Look-ups in named tables: a row name and a column name give one cell, copied from the table.

Table Tofarut
cols = Vivu, Lem
Rerob: [128, 128]
Moniz: [150, 187]
Zoz: [123, 123]
Sukova: [126, 126]
Derog: [147, 216]
Fet: [66, 100]
Lin: [45, 98]
Ribomi: [148, 216]
Gigim: [53, 99]
Sur: [82, 103]

What is the Vivu of Sukova in Tofarut?
126
What is the Vivu of Lin in Tofarut?
45
What is the Vivu of Fet in Tofarut?
66
What is the Vivu of Ribomi in Tofarut?
148
What is the Lem of Fet in Tofarut?
100
What is the Lem of Derog in Tofarut?
216
What is the Lem of Lin in Tofarut?
98
What is the Vivu of Rerob in Tofarut?
128
What is the Lem of Sukova in Tofarut?
126
What is the Lem of Rerob in Tofarut?
128
What is the Vivu of Moniz in Tofarut?
150
What is the Lem of Sur in Tofarut?
103
What is the Lem of Gigim in Tofarut?
99
What is the Vivu of Sur in Tofarut?
82
What is the Lem of Ribomi in Tofarut?
216

Table Gekarak
columns: Bafig, Zan, Mavodes
Vonaf: [326, 204, 808]
Gid: [974, 848, 197]
Votilek: [844, 959, 338]
Sevit: [189, 316, 984]
Kor: [982, 860, 192]
Zag: [979, 853, 189]

Vonaf, Mavodes => 808
Votilek, Mavodes => 338
Vonaf, Bafig => 326
Sevit, Bafig => 189
Sevit, Mavodes => 984
Sevit, Zan => 316

Table Piza
,Kudez,Fizalaf,Rabuf,Zuf,Fozuse,Mebo
Fovu,58,142,148,75,190,196
Vebot,74,152,173,101,203,201
Pes,86,148,151,88,197,232
Tivure,70,150,195,101,181,225
Vab,83,144,154,86,187,244
Girelov,83,154,156,76,195,220
Gifilol,75,141,172,94,175,251
Bab,49,144,190,85,168,210
Kifeze,79,142,162,88,179,250
Zupazer,63,128,164,127,196,224
Guva,58,142,147,73,188,199
Muf,83,149,158,99,207,215

Vab, Mebo => 244
Tivure, Kudez => 70
Girelov, Zuf => 76
Pes, Rabuf => 151
Pes, Mebo => 232
Kifeze, Fozuse => 179
Fovu, Fozuse => 190
Tivure, Rabuf => 195

Nadun.csv
,Rizuvi,Zek,Dov,Kof,Robip,Koro,Taseli,Sezaf
Voz,1056,7421,7548,1026,7527,7467,1031,1093
Nir,7450,1094,1065,7473,1039,1040,7530,7374
Pov,7465,7541,1052,1048,7381,7487,1298,1023
Las,1033,1047,7520,7493,1332,1050,7141,7502
Luteruk,1031,7408,7498,1062,7436,7534,1090,1086
Gofekel,1056,7509,7501,1060,7476,7521,1023,993
Bevi,1007,7354,7538,1054,7484,7445,1042,1522
Denukeb,7497,1274,1105,7465,987,1129,7455,5548
Boba,2248,1017,4997,7475,1073,1031,7522,7457
Varef,7362,1071,1067,7507,1047,1084,7510,7558
Pulego,1068,7322,7493,1045,7489,7520,1036,1216
Zizadoz,1082,7520,7455,1064,7534,7506,1018,1045
Rarat,7492,1629,1092,1647,1056,2120,7534,1076

Robip of Denukeb: 987
Dov of Luteruk: 7498
Rizuvi of Luteruk: 1031
Koro of Las: 1050
Taseli of Pulego: 1036
Kof of Nir: 7473
Koro of Gofekel: 7521
Taseli of Voz: 1031
Sezaf of Luteruk: 1086
Sezaf of Nir: 7374
Kof of Rarat: 1647

Table Dusuk
	Tubekog	Punup	Bug	Med	Ponun	Zuk	Ginagaz
Kot	63	116	222	173	171	180	119
Kav	75	71	110	214	160	90	132
Vub	121	49	188	59	29	36	125

Kav, Ginagaz => 132
Kav, Punup => 71
Vub, Bug => 188
Kot, Tubekog => 63
Vub, Tubekog => 121
Kav, Zuk => 90
Kot, Med => 173
Kav, Ponun => 160
Kot, Punup => 116
Kav, Bug => 110

Table Loleke
	Bubib	Kor	Nedini	Nuserul	Pafori	Gove	Gavut	Pupavef	Gir	Mevevum
Vege	-42	-65	57	-3	-86	-15	-25	-8	37	17
Vike	-44	9	-29	-66	-12	-92	-25	-56	38	-32
Dupug	-9	9	13	18	-38	-17	-67	13	-45	0
Rok	7	-81	-51	-50	46	5	-43	-8	-48	-34

Vege, Pupavef -> -8
Vike, Gir -> 38
Dupug, Nedini -> 13
Vike, Bubib -> -44
Dupug, Gove -> -17
Dupug, Bubib -> -9
Rok, Nuserul -> -50
Rok, Nedini -> -51
Rok, Gavut -> -43
Vege, Gove -> -15
Vege, Pafori -> -86
Vege, Gir -> 37
Vike, Gove -> -92
Row with the largest Nuserul: Dupug

Zuze:
	Vupif	Nula	Gezile
Sil	33	227	38
Burakab	226	32	231
Zem	35	233	35
Tukudef	37	231	36
Mesak	37	230	35
Sobif	232	35	232
Dozu	36	233	36
Tura	50	232	227

Mesak, Gezile => 35
Tura, Gezile => 227
Mesak, Nula => 230
Tukudef, Nula => 231
Tura, Nula => 232
Tukudef, Gezile => 36
Dozu, Vupif => 36
Burakab, Nula => 32
Burakab, Vupif => 226
Zem, Nula => 233
Sil, Gezile => 38
Dozu, Nula => 233
Tura, Vupif => 50
Sil, Vupif => 33
Sobif, Vupif => 232
Sobif, Nula => 35
Sil, Nula => 227

Kulibo =
	Tunazof	Damiki	Rir
Dapero	154	213	216
Ser	107	36	77
Niv	204	204	182
Zume	122	83	2

Zume, Tunazof: 122
Dapero, Damiki: 213
Zume, Damiki: 83
Dapero, Tunazof: 154
Ser, Rir: 77
Ser, Damiki: 36
Dapero, Rir: 216
Ser, Tunazof: 107
Niv, Rir: 182
Zume, Rir: 2
Niv, Tunazof: 204
Niv, Damiki: 204
Which row has the largest Rir? Dapero

Kebuvar =
cols = Vutuso, Gare, Rorupum, Diz
Piguniv: [237, 245, 978, 767]
Gopaz: [235, 236, 974, 976]
Sonorid: [958, 975, 260, 237]
Lifabo: [975, 968, 236, 287]
Vunat: [245, 238, 967, 980]
Zorom: [976, 969, 231, 279]
Vefigo: [236, 237, 983, 829]
Vid: [980, 982, 242, 241]
Lipupu: [979, 966, 241, 287]
Zubu: [240, 242, 974, 845]
Lor: [234, 233, 979, 974]
Bive: [981, 970, 236, 247]
Sovereb: [976, 976, 236, 240]

Gare of Sovereb: 976
Diz of Bive: 247
Vutuso of Gopaz: 235
Rorupum of Vefigo: 983
Vutuso of Zorom: 976
Gare of Piguniv: 245
Diz of Sonorid: 237
Diz of Zorom: 279
Vutuso of Zubu: 240
Vutuso of Vefigo: 236
Vutuso of Lor: 234

